Here is a tiny trained network, its code and every weight. The questions are about switching its units off for an input and a target symbol, where a switched-off unit gives its printed mean instead of its output.

import numpy as np


def w(rows, s, z=0):
    codes = np.array(rows[::2]) - 128.0
    scale = np.full(codes.shape[1], s)
    scale[-1] = z or s
    return codes * scale


def f(y):
    return y / 2 * (1 + np.tanh(0.7978845608 * (y + 0.044715 * y**3)))


def softmax(a):
    e = np.exp(a - a.max(-1, keepdims=True))
    return e / e.sum(-1, keepdims=True)


def log_softmax(a):
    a = a - a.max(-1, keepdims=True)
    return a - np.log(np.exp(a).sum(-1, keepdims=True))


def net(x, mask):
    ids = ['Ξαβγζηθμφω'.index(c) for c in x.split()]
    T = len(ids)
    res = E[ids] + P[:T]
    u = 0
    for l in range(2):
        q, k, v = (res @ M[l].T for M in (Q, K, V))
        z = softmax(np.where(np.tri(T) > 0, q @ k.T / 3**0.5, -1e9)) @ v
        res = res + np.where(mask[u], z, O[l][:, -1]) @ O[l][:, :-1]
        u += 1
        y = f(res @ A[l][:, :-1].T + A[l][:, -1])
        res = res + np.where(mask[u : u + 16], y, B[l][:, -1]) @ B[l][:, :-1]
        u += 16
    return log_softmax(res[-1] @ U[:, :-1].T + U[:, -1])


Q, K, V, O, A, B = {}, {}, {}, {}, {}, {}
E = w([
[167,85,249],'Ξ',
[159,199,15],'α',
[1,128,118],'β',
[140,187,146],'γ',
[125,174,146],'ζ',
[89,34,123],'η',
[54,9,122],'θ',
[90,162,195],'μ',
[196,37,61],'φ',
[201,67,113],'ω',
],0.0082)
P = w([
[252,142,178],'0',
[90,165,132],'1',
[84,150,141],'2',
[85,141,148],'3',
[96,143,146],'4',
[98,147,151],'5',
[112,147,148],'6',
[129,147,155],'7',
],0.0036)
Q[0] = w([
[115,37,50],'L0H0',
[68,121,2],'L0H0',
[115,36,192],'L0H0',
],0.0061)
K[0] = w([
[46,88,110],'L0H0',
[1,116,5],'L0H0',
[119,71,184],'L0H0',
],0.0054)
V[0] = w([
[146,214,1],'L0H0',
[194,141,196],'L0H0',
[201,120,119],'L0H0',
],0.0074)
O[0] = w([
[161,196,72,2],'L0H0',
[159,137,254,164],'L0H0',
[181,114,156,120],'L0H0',
],0.0089,0.0018)
A[0] = w([
[169,54,139,178],'L0N0',
[70,99,72,248],'L0N1',
[79,84,197,255],'L0N2',
[75,119,82,211],'L0N3',
[132,93,93,169],'L0N4',
[130,214,136,232],'L0N5',
[165,218,89,245],'L0N6',
[76,125,177,181],'L0N7',
[211,148,160,184],'L0N8',
[119,68,103,221],'L0N9',
[89,133,155,186],'L0N10',
[67,140,190,177],'L0N11',
[212,139,197,179],'L0N12',
[254,171,101,242],'L0N13',
[176,107,192,167],'L0N14',
[141,117,65,215],'L0N15',
],0.0095,0.0033)
B[0] = w([
[114,51,88,175],'L0N0',
[80,105,97,189],'L0N1',
[53,112,142,253],'L0N2',
[73,119,99,167],'L0N3',
[124,99,85,143],'L0N4',
[170,221,121,165],'L0N5',
[193,192,85,161],'L0N6',
[59,158,129,185],'L0N7',
[191,82,210,162],'L0N8',
[92,79,80,179],'L0N9',
[76,154,142,167],'L0N10',
[58,174,128,189],'L0N11',
[136,89,197,183],'L0N12',
[254,111,136,171],'L0N13',
[100,89,174,178],'L0N14',
[139,96,57,149],'L0N15',
],0.0076,0.0057)
Q[1] = w([
[92,173,204],'L1H0',
[146,2,131],'L1H0',
[103,42,152],'L1H0',
],0.0078)
K[1] = w([
[3,82,126],'L1H0',
[251,71,248],'L1H0',
[174,63,182],'L1H0',
],0.0053)
V[1] = w([
[121,1,107],'L1H0',
[200,32,191],'L1H0',
[56,32,126],'L1H0',
],0.0063)
O[1] = w([
[149,253,110,225],'L1H0',
[144,225,234,246],'L1H0',
[63,243,59,255],'L1H0',
],0.0057,0.0051)
A[1] = w([
[75,106,77,160],'L1N0',
[104,131,79,208],'L1N1',
[96,212,150,128],'L1N2',
[67,145,45,163],'L1N3',
[235,124,205,254],'L1N4',
[249,161,111,251],'L1N5',
[64,88,173,111],'L1N6',
[86,73,168,119],'L1N7',
[235,167,51,80],'L1N8',
[152,15,37,128],'L1N9',
[65,128,165,120],'L1N10',
[69,116,155,89],'L1N11',
[98,216,183,123],'L1N12',
[97,94,178,131],'L1N13',
[87,231,199,87],'L1N14',
[132,254,144,58],'L1N15',
],0.0075,0.0033)
B[1] = w([
[89,123,117,191],'L1N0',
[115,142,87,178],'L1N1',
[190,121,84,221],'L1N2',
[106,154,86,227],'L1N3',
[3,180,103,220],'L1N4',
[65,39,87,195],'L1N5',
[169,70,175,189],'L1N6',
[181,106,200,165],'L1N7',
[165,9,96,161],'L1N8',
[228,217,78,168],'L1N9',
[194,101,137,201],'L1N10',
[152,64,131,181],'L1N11',
[187,178,117,235],'L1N12',
[164,117,205,166],'L1N13',
[210,188,127,255],'L1N14',
[213,112,93,207],'L1N15',
],0.0063,0.0094)
U = w([
[28,170,51,190],'Ξ',
[220,73,204,2],'α',
[90,127,207,96],'β',
[90,112,149,129],'γ',
[209,221,233,165],'ζ',
[2,214,203,254],'η',
[184,76,46,209],'θ',
[97,45,232,18],'μ',
[191,197,106,140],'φ',
[209,221,70,20],'ω',
],0.0048,0.0034)

Each question gives the input, a string of symbols that net reads in full, and the target symbol t.
The units are the heads (3 rows each of Q, K, V and O) and the neurons (one row each of A and B). Each row of codes is followed by its name. A weight is (code - 128) times the scale printed after its matrix; where a second scale follows, it is the last column's (O, A, B and U).
mask holds one flag per unit, layer by layer, with each layer's heads first. A switched-off unit (its flag False) gives its mean, the last column of its rows in O or B, instead of its output. The means were averaged over made-up inputs and are rounded, as every weight is.
A unit's drop is (log p(t) with every unit on - log p(t) with that unit switched off) / (log p(t) with every unit on - log p(t) with every unit switched off).
unit that matters most: the unit with the biggest drop
k most important neurons: the k neurons with the biggest drops, biggest first
k most important neurons of layer l: the k neurons of layer l with the biggest drops, biggest first
drop when u is switched off: that unit's drop, to one decimal
input β α γ, target θ: 2 most important neurons of layer 0 => [L0N6; L0N2]
input α θ γ ω ζ γ, target ω: unit that matters most => L0N5
input Ξ φ ω ω η, target ω: 3 most important neurons => [L0N12; L0N14; L0N0]
input α β γ θ Ξ γ ω, target α: 2 most important neurons of layer 0 => [L0N13; L0N6]
input α ω θ β μ η, target α: 3 most important neurons of layer 0 => [L0N13; L0N6; L0N5]
input α α η α θ, target α: 2 most important neurons of layer 1 => [L1N9; L1N7]
input ω θ η φ θ, target ζ: 2 most important neurons => [L0N13; L0N8]
input Ξ β γ θ ω θ, target ω: 2 most important neurons => [L0N12; L0N14]
input Ξ γ ω θ φ, target ω: 3 most important neurons => [L0N12; L0N8; L0N14]
input Ξ α η β Ξ Ξ θ, target ω: 2 most important neurons => [L0N12; L0N14]
input ω γ ω ω ζ η ζ ω, target ζ: 2 most important neurons of layer 0 => [L0N8; L0N12]
input γ γ β η α γ γ, target θ: 2 most important neurons of layer 1 => [L1N8; L1N4]
input β γ α θ α θ η, target θ: 2 most important neurons of layer 1 => [L1N9; L1N4]
input η θ γ η Ξ, target ζ: most important neuron => [L1N14]
input Ξ θ η η γ γ α, target θ: 2 most important neurons of layer 1 => [L1N8; L1N5]
input ω γ μ η β μ ω η, target ζ: 2 most important neurons of layer 0 => [L0N13; L0N8]
input θ ζ γ γ β μ, target Ξ: drop when L0H0 is switched off => 0.4
input Ξ γ ζ η η θ ζ φ, target ω: drop when L0N8 is switched off => 0.4
input γ γ α θ Ξ, target ζ: drop when L0N12 is switched off => 0.2
input γ γ Ξ γ φ ω, target μ: drop when L1N12 is switched off => 0.1
input α γ β θ, target α: 3 most important neurons of layer 0 => [L0N6; L0N13; L0N5]
input ζ η ω θ θ μ, target ω: unit that matters most => L1H0
